Below is a small trained network, with its code and all its weights. Each question gives an input and a class and asks what happens when units are switched off, that is, made to give their printed mean instead of their output.

import numpy as np


def w(rows, s, z=0):
    codes = np.array(rows[::2]) - 128.0
    scale = np.full(codes.shape[1], s)
    scale[-1] = z or s
    return codes * scale


def norm(h):
    return h / np.sqrt((h * h).mean(-1, keepdims=True) + 1e-5)


def f(y):
    return np.maximum(y, 0)


def log_softmax(a):
    a = a - a.max(-1, keepdims=True)
    return a - np.log(np.exp(a).sum(-1, keepdims=True))


def net(x, mask):
    res = np.array(x, float).reshape(1, 5) / 4 @ E
    u = 0
    for l in range(2):
        y = f(norm(res) @ A[l][:, :-1].T + A[l][:, -1])
        res = res + np.where(mask[u : u + 14], y, B[l][:, -1]) @ B[l][:, :-1]
        u += 14
    return log_softmax(norm(res)[-1] @ U[:, :-1].T + U[:, -1])


A, B = {}, {}
E = w([
[203,213,2,138],'x0',
[186,82,126,65],'x1',
[119,201,167,82],'x2',
[198,142,179,164],'x3',
[126,126,126,129],'x4',
],0.009)
A[0] = w([
[143,95,112,105,89],'L0N1',
[93,172,184,83,121],'L0N2',
[150,178,135,70,82],'L0N3',
[120,200,189,32,123],'L0N4',
[62,203,136,224,100],'L0N5',
[241,136,212,195,93],'L0N6',
[143,56,103,146,93],'L0N7',
[42,89,109,48,109],'L0N8',
[114,61,136,158,127],'L0N9',
[47,150,111,192,40],'L0N10',
[185,79,113,6,2],'L0N11',
[81,134,58,134,136],'L0N12',
[95,135,36,82,168],'L0N13',
[134,77,93,189,113],'L0N14',
],0.017,0.0053)
B[0] = w([
[84,149,154,89,158],'L0N1',
[128,69,40,163,210],'L0N2',
[109,102,81,115,174],'L0N3',
[87,89,68,156,232],'L0N4',
[170,95,142,7,244],'L0N5',
[48,252,182,129,246],'L0N6',
[74,118,91,96,200],'L0N7',
[105,240,212,183,243],'L0N8',
[156,100,69,189,217],'L0N9',
[154,110,172,55,194],'L0N10',
[167,107,182,4,207],'L0N11',
[127,181,161,122,218],'L0N12',
[131,197,162,181,255],'L0N13',
[76,150,47,66,213],'L0N14',
],0.011,0.007)
A[1] = w([
[50,183,83,59,190],'L1N1',
[91,89,44,126,175],'L1N2',
[145,125,128,66,138],'L1N3',
[252,152,96,147,46],'L1N4',
[112,106,185,196,170],'L1N5',
[189,139,124,143,3],'L1N6',
[151,163,108,107,138],'L1N7',
[114,47,186,153,141],'L1N8',
[224,104,147,125,224],'L1N9',
[193,174,112,146,107],'L1N10',
[159,93,154,63,167],'L1N11',
[148,100,172,82,113],'L1N12',
[117,151,85,176,115],'L1N13',
[116,50,195,197,155],'L1N14',
],0.017,0.0033)
B[1] = w([
[154,87,176,200,253],'L1N1',
[88,6,146,210,158],'L1N2',
[138,88,177,127,161],'L1N3',
[87,146,86,82,141],'L1N4',
[94,204,65,140,156],'L1N5',
[106,129,110,134,129],'L1N6',
[90,83,93,136,163],'L1N7',
[148,136,36,57,153],'L1N8',
[92,158,129,150,134],'L1N9',
[25,97,51,61,150],'L1N10',
[139,68,153,64,156],'L1N11',
[151,138,162,53,148],'L1N12',
[113,97,150,90,150],'L1N13',
[115,172,22,88,155],'L1N14',
],0.012,0.018)
U = w([
[66,162,18,67,111],'0',
[84,137,147,113,251],'1',
[130,114,180,44,126],'2',
[97,231,175,164,120],'3',
[88,65,112,180,100],'4',
[164,146,141,157,69],'5',
[249,160,79,167,31],'6',
],0.018,0.011)

Each question gives the input, the list of numbers given to net, and the class t.
The units are the neurons (one row each of A and B). Each row of codes is followed by its name. A weight is (code - 128) times the scale printed after its matrix; where a second scale follows, it is the last column's (A, B and U).
mask holds one flag per neuron, layer by layer. A switched-off neuron (its flag False) gives its mean, the last column of its row in B, instead of its output. The means were averaged over made-up inputs and are rounded, as every weight is.
A unit's drop is (log p(t) with every unit on - log p(t) with that unit switched off) / (log p(t) with every unit on - log p(t) with every unit switched off).
The circuit of an input: a set's keep is (log p(t) with only the set's units on - log p(t) with every unit switched off) / (log p(t) with every unit on - log p(t) with every unit switched off). Starting from the 12 units with the biggest drops (on a tie, the unit counted first), units are removed one at a time, each time the one whose removal leaves the highest keep (on an exact tie, the one counted first), for as long as the keep stays at least 0.8.
units of the circuit, in order: the units of the circuit, biggest drop first
top k neurons: the k neurons with the biggest drops, biggest first
top k neurons in layer l: the k neurons of layer l with the biggest drops, biggest first
drop when u is switched off: that unit's drop, to one decimal
input [-4,3,5,6,-4], class 3: units of the circuit, in order : (L0N5, L1N5)
input [5,8,-1,-4,3], class 2: units of the circuit, in order : (L0N11)
input [5,-4,8,7,5], class 4: top 2 neurons in layer 1 : (L1N1, L1N7)
input [1,4,6,5,1], class 4: top 3 neurons in layer 0 : (L0N4, L0N8, L0N3)
input [3,-5,2,-5,-3], class 2: units of the circuit, in order : (L0N5, L0N10)
input [-6,6,7,4,6], class 4: units of the circuit, in order : (L0N4, L0N2)
input [-6,-4,7,-1,5], class 4: units of the circuit, in order : (L0N4, L0N2)
input [1,-8,8,-8,-2], class 2: top 4 neurons : (L0N5, L0N10, L0N6, L0N9)
input [-8,7,-4,-6,-2], class 0: top 3 neurons in layer 0 : (L0N5, L0N9, L0N8)
input [7,8,-6,4,6], class 2: top 2 neurons : (L0N11, L0N9)
input [6,-1,-4,6,8], class 1: top 2 neurons : (L0N6, L1N10)
input [0,6,-7,8,-2], class 3: top 2 neurons : (L0N6, L0N5)
input [-7,-5,-7,7,5], class 0: top 2 neurons : (L0N9, L0N8)
input [4,8,2,-7,-7], class 2: units of the circuit, in order : (L0N11)
input [-8,-3,8,-5,-3], class 0: top 2 neurons : (L0N14, L0N6)
input [-5,5,0,6,-1], class 3: top 3 neurons in layer 0 : (L0N6, L0N5, L0N10)
input [1,8,3,-6,4], class 2: top 2 neurons in layer 0 : (L0N11, L0N6)
input [-2,-4,7,5,-1], class 4: top 2 neurons in layer 0 : (L0N2, L0N4)
input [-8,-5,6,-8,-4], class 0: top 3 neurons in layer 1 : (L1N14, L1N8, L1N5)
input [-4,-8,3,-1,7], class 2: top neuron in layer 0 : (L0N5)
input [-6,0,-2,-7,6], class 3: top 2 neurons in layer 0 : (L0N8, L0N4)
input [5,7,-3,-6,-2], class 2: top 2 neurons in layer 0 : (L0N11, L0N6)
input [5,0,-3,4,8], class 1: top 3 neurons : (L0N6, L1N10, L0N8)
input [-3,-7,1,6,2], class 2: drop when L0N8 is switched off : 0.1
input [-7,3,-3,-5,6], class 0: drop when L0N6 is switched off : 0.3
input [-1,0,6,-8,6], class 3: drop when L0N8 is switched off : 1.1
input [-2,2,6,-7,6], class 3: units of the circuit, in order : (L0N8)
input [-4,-7,-4,-2,6], class 2: drop when L0N3 is switched off : 0.0
